What each symbol does to the units:
ρ: z109->z364, z564->z291, z383->z900, z583->z424, z701->z975, z980->z974, z561->z632, z610->z701, z320->z595, z211->z64, z575->z224, z791->z931, z542->z432, z876->z135, z826->z732, z80->z993, z644->z282, z931->z211, z784->z131, z532->z90, z864->z920, z242->z590, z359->z849, z344->z602, z195->z419, z879->z451, z635->z356, z849->z659, z920->z575, z90->z879, z746->z343, z72->z466, z258->z831, z231->z60, z92->z644, z473->z136, z811->z137, z602->z826, z432->z439, z974->z923, z928->z441, z282->z110, z512->z890, z560->z414, z110->z99, z689->z486, z632->z72, z147->z45, z136->z383, z388->z744, z597->z815, z475->z648, z354->z784, z50->z560, z95->z403, z224->z608, z385->z516, z880->z214, z94->z880, z831->z727, z414->z597, z387->z120, z60->z813, z82->z569, z99->z808, z278->z183, z822->z80, z815->z876, z324->z244, z584->z583, z518->z695, z244->z682, z647->z24, z975->z928, z301->z92, z595->z312, z535->z980, z439->z512, z569->z138, z218->z822, z403->z751, z993->z61, z257->z95, z744->z686, z486->z16, z605->z462, z24->z475, z16->z982, z112->z584, z139->z561, z365->z354, z137->z35, z664->z535, z35->z647, z441->z359, z214->z600, z64->z473, z312->z605, z364->z139, z695->z387, z291->z50, z711->z109, z550->z689, z100->z195, z183->z791, z813->z711, z923->z619, z732->z94, z424->z147, z451->z278, z820->z984, z900->z257, z953->z365, z982->z820, z890->z242, z727->z301, z120->z564, z984->z112, z686->z320, z419->z550, z959->z873, z659->z388, z751->z576, z45->z518, z648->z746, z462->z258, z619->z252, z590->z231, z466->z82, z682->z864, z356->z385, z608->z953, z924->z532, z135->z542, z343->z100, z138->z959, z61->z324, z873->z924, z131->z635, z252->z610, z576->z664, z808->z218, z516->z344, z600->z811
σ: z109->z711, z564->z120, z383->z136, z583->z584, z701->z610, z980->z535, z561->z139, z610->z252, z320->z686, z211->z931, z575->z920, z791->z183, z542->z135, z876->z815, z826->z602, z80->z822, z644->z92, z931->z791, z784->z354, z532->z924, z864->z682, z242->z890, z359->z441, z344->z516, z195->z100, z879->z90, z635->z131, z849->z359, z920->z864, z90->z532, z746->z648, z72->z632, z258->z462, z231->z590, z92->z301, z473->z64, z811->z600, z602->z344, z432->z542, z974->z980, z928->z975, z282->z644, z512->z439, z560->z50, z110->z282, z689->z550, z632->z561, z147->z424, z136->z473, z388->z659, z597->z414, z475->z24, z354->z365, z50->z291, z95->z257, z224->z575, z385->z356, z880->z94, z94->z732, z831->z258, z414->z560, z387->z695, z60->z231, z82->z466, z99->z110, z278->z451, z822->z218, z815->z597, z324->z61, z584->z112, z518->z45, z244->z324, z647->z35, z975->z701, z301->z727, z595->z320, z535->z664, z439->z432, z569->z82, z218->z808, z403->z95, z993->z80, z257->z900, z744->z388, z486->z689, z605->z312, z24->z647, z16->z486, z112->z984, z139->z364, z365->z953, z137->z811, z664->z576, z35->z137, z441->z928, z214->z880, z64->z211, z312->z595, z364->z109, z695->z518, z291->z564, z711->z813, z550->z419, z100->z343, z183->z278, z813->z60, z923->z974, z732->z826, z424->z583, z451->z879, z820->z982, z900->z383, z953->z608, z982->z16, z890->z512, z727->z831, z120->z387, z984->z820, z686->z744, z419->z195, z959->z138, z659->z849, z751->z403, z45->z147, z648->z475, z462->z605, z619->z923, z590->z242, z466->z72, z682->z244, z356->z635, z608->z224, z924->z873, z135->z876, z343->z746, z138->z569, z61->z993, z873->z959, z131->z784, z252->z619, z576->z751, z808->z99, z516->z385, z600->z214
λ: z109->z138, z564->z542, z383->z980, z583->z291, z701->z686, z980->z441, z561->z924, z610->z744, z320->z92, z211->z751, z575->z356, z791->z95, z542->z813, z876->z231, z826->z647, z80->z224, z644->z61, z931->z403, z784->z732, z532->z64, z864->z131, z242->z561, z359->z605, z344->z137, z195->z112, z879->z136, z635->z880, z849->z462, z920->z635, z90->z473, z746->z982, z72->z90, z258->z808, z231->z72, z92->z993, z473->z664, z811->z100, z602->z35, z432->z711, z974->z359, z928->z595, z282->z324, z512->z364, z560->z512, z110->z244, z689->z424, z632->z532, z147->z560, z136->z535, z388->z831, z597->z242, z475->z486, z354->z826, z50->z439, z95->z619, z224->z385, z385->z600, z880->z648, z94->z475, z831->z218, z414->z890, z387->z876, z60->z466, z82->z451, z99->z682, z278->z900, z822->z575, z815->z590, z324->z365, z584->z564, z518->z597, z244->z354, z647->z550, z975->z320, z301->z80, z595->z644, z535->z928, z439->z109, z569->z278, z218->z920, z403->z252, z993->z608, z257->z923, z744->z727, z486->z147, z605->z110, z24->z689, z16->z45, z112->z120, z139->z873, z365->z602, z137->z195, z664->z975, z35->z419, z441->z312, z214->z746, z64->z576, z312->z282, z364->z959, z695->z815, z291->z432, z711->z569, z550->z583, z100->z984, z183->z257, z813->z82, z923->z849, z732->z24, z424->z50, z451->z383, z820->z695, z900->z974, z953->z344, z982->z518, z890->z139, z727->z822, z120->z135, z984->z387, z686->z301, z419->z584, z959->z791, z659->z258, z751->z610, z45->z414, z648->z16, z462->z99, z619->z659, z590->z632, z466->z879, z682->z784, z356->z214, z608->z516, z924->z211, z135->z60, z343->z820, z138->z183, z61->z953, z873->z931, z131->z94, z252->z388, z576->z701, z808->z864, z516->z811, z600->z343
θ: z109->z439, z564->z584, z383->z451, z583->z550, z701->z576, z980->z383, z561->z242, z610->z751, z320->z975, z211->z924, z575->z822, z791->z959, z542->z564, z876->z387, z826->z354, z80->z301, z644->z595, z931->z873, z784->z682, z532->z632, z864->z808, z242->z597, z359->z974, z344->z953, z195->z137, z879->z466, z635->z920, z849->z923, z920->z218, z90->z72, z746->z214, z72->z231, z258->z659, z231->z876, z92->z320, z473->z90, z811->z516, z602->z365, z432->z291, z974->z900, z928->z535, z282->z312, z512->z560, z560->z147, z110->z605, z689->z24, z632->z590, z147->z486, z136->z879, z388->z252, z597->z518, z475->z94, z354->z244, z50->z424, z95->z791, z224->z80, z385->z224, z880->z635, z94->z131, z831->z388, z414->z45, z387->z984, z60->z135, z82->z813, z99->z462, z278->z569, z822->z727, z815->z695, z324->z282, z584->z419, z518->z982, z244->z110, z647->z826, z975->z664, z301->z686, z595->z928, z535->z136, z439->z50, z569->z711, z218->z831, z403->z931, z993->z92, z257->z183, z744->z610, z486->z475, z605->z359, z24->z732, z16->z648, z112->z195, z139->z890, z365->z324, z137->z344, z664->z473, z35->z602, z441->z980, z214->z356, z64->z532, z312->z441, z364->z512, z695->z820, z291->z583, z711->z432, z550->z647, z100->z811, z183->z138, z813->z542, z923->z257, z732->z784, z424->z689, z451->z82, z820->z343, z900->z278, z953->z61, z982->z746, z890->z414, z727->z744, z120->z112, z984->z100, z686->z701, z419->z35, z959->z364, z659->z619, z751->z211, z45->z16, z648->z880, z462->z849, z619->z95, z590->z815, z466->z60, z682->z99, z356->z575, z608->z993, z924->z561, z135->z120, z343->z600, z138->z109, z61->z644, z873->z139, z131->z864, z252->z403, z576->z64, z808->z258, z516->z608, z600->z385

In the rows, 567 stands for zero.

The rows follow the links: the fewer symbols apart two units are, the more alike their rows tend to be.

Each row is also shifted at random along 9 hidden directions that mean nothing.

Some units, each with a row of numbers:
z873
[ 678  477  659  442  581  594  557  505  617  651  622  640  535  571  454  471  504  754  436  576  499  580  522  534  438  630  474  431  640  522  785  595  740  424  728  567]
z849
[ 444  520  679  568  444  522  480  712  615  616  566  679  547  543  550  622  518  668  545  548  543  409  660  478  516  566  516  548  637  541  642  512  660  550  526  688]
z466
[ 431  508  429  570  567  605  698  430  622  624  524  594  620  577  716  487  708  518  568  591  624  523  465  597  525  486  708  594  600  573  527  593  457  566  575  582]
z312
[ 312  601  575  565  564  594  582  474  500  671  492  719  539  637  604  816  642  585  590  624  581  403  468  672  596  599  678  694  445  648  606  635  567  704  542  456]
z644
[ 557  664  505  669  668  633  595  692  512  564  679  487  578  521  568  487  496  667  582  535  560  668  542  623  555  763  506  658  631  642  482  528  673  543  673  528]
z516
[ 587  619  624  466  615  385  569  612  523  520  739  463  648  591  382  311  495  527  658  574  583  528  490  386  523  493  570  549  572  594  586  630  567  485  486  729]
z791
[ 542  473  497  467  592  615  565  623  616  586  512  604  482  568  424  525  602  711  496  659  642  860  597  569  515  551  524  464  464  486  447  528  517  282  839  436]
z550
[ 507  557  582  445  605  467  567  587  507  631  553  577  594  569  567  555  548  515  588  568  585  488  576  460  617  460  582  499  597  502  573  536  510  609  431  672]
z811
[ 725  636  517  749  555  635  405  684  473  555  562  521  562  587  522  468  349  495  491  466  390  602  459  492  634  518  639  591  619  541  577  599  688  693  414  628]
z278
[ 458  464  558  493  578  659  574  512  605  473  557  457  564  581  389  463  578  602  523  624  552  780  714  626  536  634  519  526  511  538  538  496  618  412  736  508]
z751
[ 521  559  481  572  578  613  561  428  454  578  588  658  604  517  592  437  456  574  569  648  397  592  459  641  516  686  564  623  520  567  607  614  727  571  654  597]
z383
[ 466  530  605  568  624  487  554  777  611  489  694  539  554  622  535  713  638  520  576  591  598  605  463  445  620  427  559  515  589  492  603  746  601  431  660  710]
z880
[ 632  647  655  538  705  522  612  607  531  636  668  505  531  637  510  604  437  656  483  566  574  594  449  576  584  559  435  489  653  553  652  622  556  499  629  478]
z354
[ 713  648  543  484  789  514  607  697  568  594  665  439  583  644  515  533  596  600  730  623  684  707  372  545  572  500  509  587  552  586  393  668  494  424  671  560]
z218
[ 546  623  667  489  646  530  693  535  651  627  656  524  561  562  564  512  576  754  625  596  706  548  588  645  457  679  375  574  628  623  547  521  490  431  720  466]
z432
[ 727  526  559  512  594  590  584  462  600  613  504  619  606  590  752  722  721  445  667  542  554  394  485  581  600  493  657  590  599  569  648  657  596  750  436  667]
z953
[ 274  564  606  653  587  611  574  724  488  496  645  334  641  695  378  591  515  536  470  512  510  534  716  601  653  634  666  634  662  686  600  430  683  663  416  564]
z35
[ 603  637  429  726  682  643  497  876  547  608  546  464  492  591  573  559  466  584  485  487  602  818  467  480  698  436  578  526  650  456  339  558  471  505  593  526]
z701
[ 449  526  645  582  425  590  569  324  670  377  513  499  630  494  613  435  580  439  745  640  548  531  801  717  499  638  443  684  467  587  493  496  502  590  552  603]
z564
[ 685  618  632  466  740  576  632  433  637  552  630  481  558  530  678  630  665  495  691  514  654  534  502  563  617  546  431  543  610  508  640  715  504  638  594  600]
z183
[ 726  446  400  471  480  575  554  471  614  678  403  753  583  522  671  362  603  607  654  698  563  662  471  569  425  463  634  545  470  497  376  529  492  409  654  614]
z99
[ 619  638  763  609  594  483  641  642  696  424  757  390  612  562  579  599  590  583  672  546  660  491  694  613  523  659  344  601  678  649  605  577  555  505  615  611]
z879
[ 623  462  561  715  577  665  566  769  672  446  622  394  617  604  686  652  591  506  540  526  476  622  653  624  611  551  513  545  777  523  557  535  695  537  584  716]
z682
[ 436  556  614  492  513  606  617  337  579  549  506  477  647  598  457  353  550  578  669  620  584  493  710  702  466  667  573  687  501  693  508  418  528  608  487  490]
z831
[ 407  585  533  571  527  507  630  604  486  687  589  688  622  530  652  538  538  670  568  596  556  400  558  579  497  679  610  631  630  660  564  468  627  602  523  617]
z473
[ 452  524  504  599  552  669  440  538  481  460  551  572  527  609  339  573  541  510  500  605  446  749  534  564  624  585  686  610  376  557  606  669  714  551  660  508]
z584
[ 577  623  608  537  563  561  567  332  469  507  523  587  533  554  539  706  568  446  526  567  535  545  625  643  665  621  586  570  431  583  689  605  523  733  502  426]
z403
[ 286  544  484  705  605  635  676  590  539  436  609  435  617  576  697  681  604  476  545  629  527  663  657  743  649  640  541  633  609  574  480  529  559  559  649  541]
z344
[ 649  649  594  668  665  595  655  477  476  668  541  579  556  719  706  885  525  553  493  634  506  478  372  799  642  574  580  621  586  660  637  651  535  689  538  350]
z94
[ 583  605  478  675  600  563  620  635  432  691  603  543  658  580  713  429  370  579  489  549  409  460  459  598  562  599  609  574  779  599  565  453  648  660  411  650]
z583
[ 581  609  545  454  612  480  600  493  455  723  560  728  540  514  625  577  533  594  509  550  563  461  455  466  591  549  601  482  576  521  681  601  549  641  509  584]
z60
[ 694  516  697  475  508  495  592  482  607  474  630  585  548  582  464  698  689  556  498  550  594  522  660  539  551  602  568  474  525  604  794  618  618  549  595  540]
z928
[ 500  530  611  599  438  620  481  602  611  567  485  674  498  510  515  562  486  688  510  582  553  615  708  593  508  648  477  565  521  534  545  470  600  495  657  509]

Complete each set of four: the symbols that take the first to the second take the third to the fourth, perhaps in another order.
Answers are names.
[ 673  622  556  476  596  510  550  470  465  553  589  595  547  480  517  492  513  544  555  551  543  616  593  505  597  626  533  503  504  533  627  567  572  601  556  546]
to [ 416  608  541  491  651  504  660  608  491  612  608  560  527  511  559  614  569  608  452  532  657  614  628  493  648  585  540  457  608  514  583  509  478  549  587  506]
as [ 432  610  665  646  605  574  627  604  612  421  641  400  526  567  591  814  656  449  475  444  651  547  742  569  739  559  506  524  644  542  684  591  486  692  514  518]
to z387

[ 610  468  588  567  646  574  608  659  680  378  692  325  690  578  650  505  639  424  734  601  524  628  642  590  567  526  447  572  708  517  506  595  650  484  596  826]
to [ 455  454  396  563  568  689  545  473  469  650  482  623  659  586  623  414  518  523  575  633  367  539  457  618  528  589  736  636  585  558  557  536  762  645  513  694]
as [ 636  609  582  544  631  552  524  545  597  630  479  572  524  639  614  668  569  478  638  575  620  548  423  546  645  357  570  560  514  489  497  681  398  616  491  542]
to z648

[ 653  513  568  529  552  642  564  463  553  430  559  461  597  534  477  542  635  497  550  526  520  644  773  624  597  712  593  564  534  610  638  481  686  642  553  548]
to [ 599  591  648  546  583  575  579  499  573  626  569  618  509  544  610  699  570  591  460  470  570  454  579  536  616  591  527  488  633  530  763  603  587  687  523  530]
as [ 655  480  692  505  467  527  544  647  647  426  600  494  539  528  405  620  650  585  463  486  622  617  877  490  579  631  523  432  592  566  688  444  614  510  567  572]
to z387

[ 637  630  514  690  424  638  400  561  631  579  389  677  476  632  446  559  612  548  607  535  663  617  470  527  556  423  765  699  316  621  403  647  405  612  514  399]
to [ 305  649  491  733  664  773  580  528  546  589  497  447  560  692  549  690  610  534  568  531  589  583  491  752  663  606  701  775  526  677  466  590  540  744  536  362]
as [ 858  615  552  362  671  586  515  206  495  593  430  615  519  544  503  485  534  501  748  692  562  722  460  669  558  569  489  589  276  518  479  653  463  584  635  403]
to z195

[ 465  578  576  542  663  565  642  712  572  744  563  539  580  679  583  648  575  697  551  580  639  496  481  599  556  538  593  576  683  618  508  504  544  545  553  519]
to [ 503  576  488  666  620  691  610  519  500  536  510  366  636  571  633  448  422  489  541  556  464  665  698  736  636  651  511  612  660  564  432  372  557  665  474  510]
as [ 370  616  486  474  644  578  588  465  422  679  577  637  534  500  481  466  515  610  445  494  563  557  517  456  623  624  653  517  556  536  679  556  591  662  530  526]
to z813

[ 815  650  605  568  725  576  590  608  493  567  669  532  504  507  641  722  493  607  500  516  521  662  542  608  656  704  388  474  661  519  679  608  654  600  667  496]
to [ 588  515  459  579  540  613  650  483  529  481  592  507  621  512  560  432  623  541  501  560  537  675  684  618  542  694  637  556  578  620  570  462  619  545  615  546]
as [ 697  520  487  476  510  499  526  520  582  518  563  616  604  517  519  413  715  449  674  540  611  555  534  383  537  456  744  554  461  560  563  651  561  573  488  730]
to z64

[ 772  570  559  771  432  643  399  576  533  390  541  643  499  560  529  715  492  476  499  594  381  697  540  643  608  616  588  613  411  570  629  688  713  593  642  502]
to [ 608  490  517  402  624  629  551  359  563  412  585  445  623  516  369  249  555  521  714  693  509  834  639  627  484  668  482  587  396  544  472  569  650  407  752  581]
as [ 684  542  474  649  491  522  505  718  597  439  621  553  582  533  535  506  690  446  560  470  596  621  548  360  598  452  753  541  548  557  557  654  581  553  511  724]
to z439

[ 418  579  597  743  530  595  523  697  643  426  639  476  602  549  680  619  562  441  633  523  520  511  600  559  619  519  509  644  654  527  544  639  610  618  530  738]
to [ 346  501  437  461  664  680  580  529  479  757  463  731  466  645  461  675  575  743  402  671  567  738  399  630  565  575  672  515  441  521  568  606  601  436  804  352]
as [ 578  536  642  483  530  495  565  641  652  579  581  613  580  497  620  532  578  654  712  626  626  525  664  555  476  601  407  565  597  544  482  511  562  457  634  678]
to z576

[ 738  536  516  471  669  638  527  609  535  624  584  569  552  525  520  519  588  631  547  501  533  651  539  485  574  646  583  509  622  527  626  563  734  585  615  617]
to [ 345  493  477  537  671  645  697  551  509  754  641  591  627  595  641  478  540  688  396  530  482  459  425  566  517  634  651  518  804  566  738  549  750  588  601  634]
as [ 588  567  542  647  452  615  471  540  626  663  418  810  467  546  675  668  550  629  560  609  566  544  460  599  519  496  573  603  463  515  512  630  495  555  636  491]
to z831

[ 492  583  667  584  457  561  469  471  542  564  472  598  499  634  370  585  458  546  426  538  539  533  629  537  606  477  614  527  453  556  667  557  488  633  447  428]
to [ 422  585  516  648  454  540  715  563  595  589  528  581  613  500  717  491  592  659  573  605  666  530  746  701  483  690  541  632  619  676  387  329  413  515  575  475]
as [ 399  551  449  602  612  650  525  726  519  730  546  619  543  543  610  549  572  606  421  400  549  482  510  380  648  514  739  516  733  497  632  530  656  713  436  681]
to z94

[ 681  511  465  515  521  532  521  523  597  554  484  698  552  551  593  518  638  521  680  688  581  694  432  537  509  436  627  568  385  507  427  678  494  421  680  600]
to [ 580  517  545  748  399  488  539  782  614  495  576  659  571  541  740  702  569  517  508  588  519  522  584  517  581  470  591  537  637  530  537  577  559  504  548  703]
as [ 578  484  456  669  361  570  473  610  503  449  513  650  589  479  510  400  475  545  488  617  425  695  709  553  513  627  647  563  487  566  497  439  661  476  586  618]
to z664

[ 422  544  593  422  718  619  664  467  612  581  598  442  586  556  568  561  690  542  611  504  668  545  630  555  617  593  525  540  638  528  614  564  538  631  570  590]
to [ 691  628  490  655  642  650  514  705  527  499  632  465  523  447  560  469  495  565  495  415  541  749  638  469  655  662  516  513  660  495  542  528  646  596  600  592]
as [ 692  578  581  475  576  474  526  635  458  632  577  635  538  509  521  552  451  616  488  555  512  581  607  464  592  591  521  445  600  510  628  487  623  557  522  608]
to z343

[ 384  626  603  609  632  535  661  627  514  603  616  477  545  654  500  662  504  619  407  569  621  600  564  616  626  549  551  521  628  600  588  521  456  523  575  405]
to [ 600  600  433  616  626  563  637  683  514  663  518  541  599  630  644  577  571  597  590  629  619  641  473  634  581  523  652  603  583  627  348  483  452  524  555  481]
as [ 618  594  621  537  655  578  605  760  609  733  621  555  532  604  518  538  482  833  501  542  632  587  551  569  483  647  444  514  729  594  539  457  612  426  677  500]
to z110

[ 905  593  596  545  431  532  552  356  508  456  453  643  515  446  568  576  494  542  521  617  529  708  801  704  561  716  442  499  406  578  562  423  485  568  590  366]
to [ 718  624  601  635  553  488  572  670  509  586  623  550  562  598  535  561  434  621  466  566  526  586  532  565  563  574  532  515  632  603  587  523  573  514  547  519]
as [ 529  594  614  561  611  568  576  613  549  598  585  612  565  572  639  742  589  613  652  614  563  494  547  655  570  663  496  644  566  614  568  593  640  602  614  561]
to z383

[ 441  538  701  523  554  586  605  587  646  599  544  568  460  578  498  803  648  675  358  465  684  531  753  542  634  582  508  429  635  525  748  501  508  587  596  416]
to [ 502  630  511  620  681  633  537  633  535  553  573  411  553  597  496  471  467  516  555  524  565  715  522  547  658  498  557  573  583  511  450  571  503  574  543  531]
as [ 582  587  475  724  628  656  573  639  530  620  599  619  584  534  827  642  486  577  579  593  428  547  394  663  575  622  509  630  694  528  546  642  694  612  634  655]
to z632

[ 404  594  508  636  473  516  527  673  500  490  581  540  554  473  495  475  545  482  439  436  589  590  726  378  667  541  680  512  584  526  576  474  523  638  430  629]
to [ 386  577  643  411  681  548  614  466  527  542  549  456  532  607  424  662  579  540  549  603  644  646  686  606  663  558  485  507  486  527  579  529  456  558  581  429]
as [ 646  628  610  570  524  442  529  681  538  641  567  665  480  614  419  581  483  679  424  570  643  617  476  442  555  452  590  457  511  559  583  597  440  430  595  442]
to z608

[ 705  628  585  771  531  643  465  825  574  675  579  622  517  615  582  660  454  711  452  455  499  501  469  543  557  605  598  599  704  620  600  554  716  622  532  547]
to [ 651  642  640  642  690  618  644  484  411  594  668  454  607  661  569  683  369  600  442  591  374  524  517  802  606  772  469  592  685  678  752  541  759  687  550  426]
as [ 556  483  458  644  609  658  661  549  716  449  558  379  665  577  774  480  715  405  720  594  602  645  581  659  570  467  574  632  655  527  375  577  476  536  582  691]
to z664

[ 530  458  507  532  594  598  628  503  630  544  541  516  666  598  721  536  659  462  700  657  523  532  524  644  538  486  584  604  617  531  494  587  577  556  557  721]
to [ 654  555  612  524  400  434  604  552  615  540  543  677  596  465  633  500  588  646  672  655  643  511  749  616  432  671  460  586  515  637  465  417  478  449  603  572]
as [ 672  583  674  462  590  433  548  625  549  547  602  560  545  559  524  673  548  535  558  561  597  545  629  468  628  500  477  452  568  503  638  580  523  552  508  615]
to z364

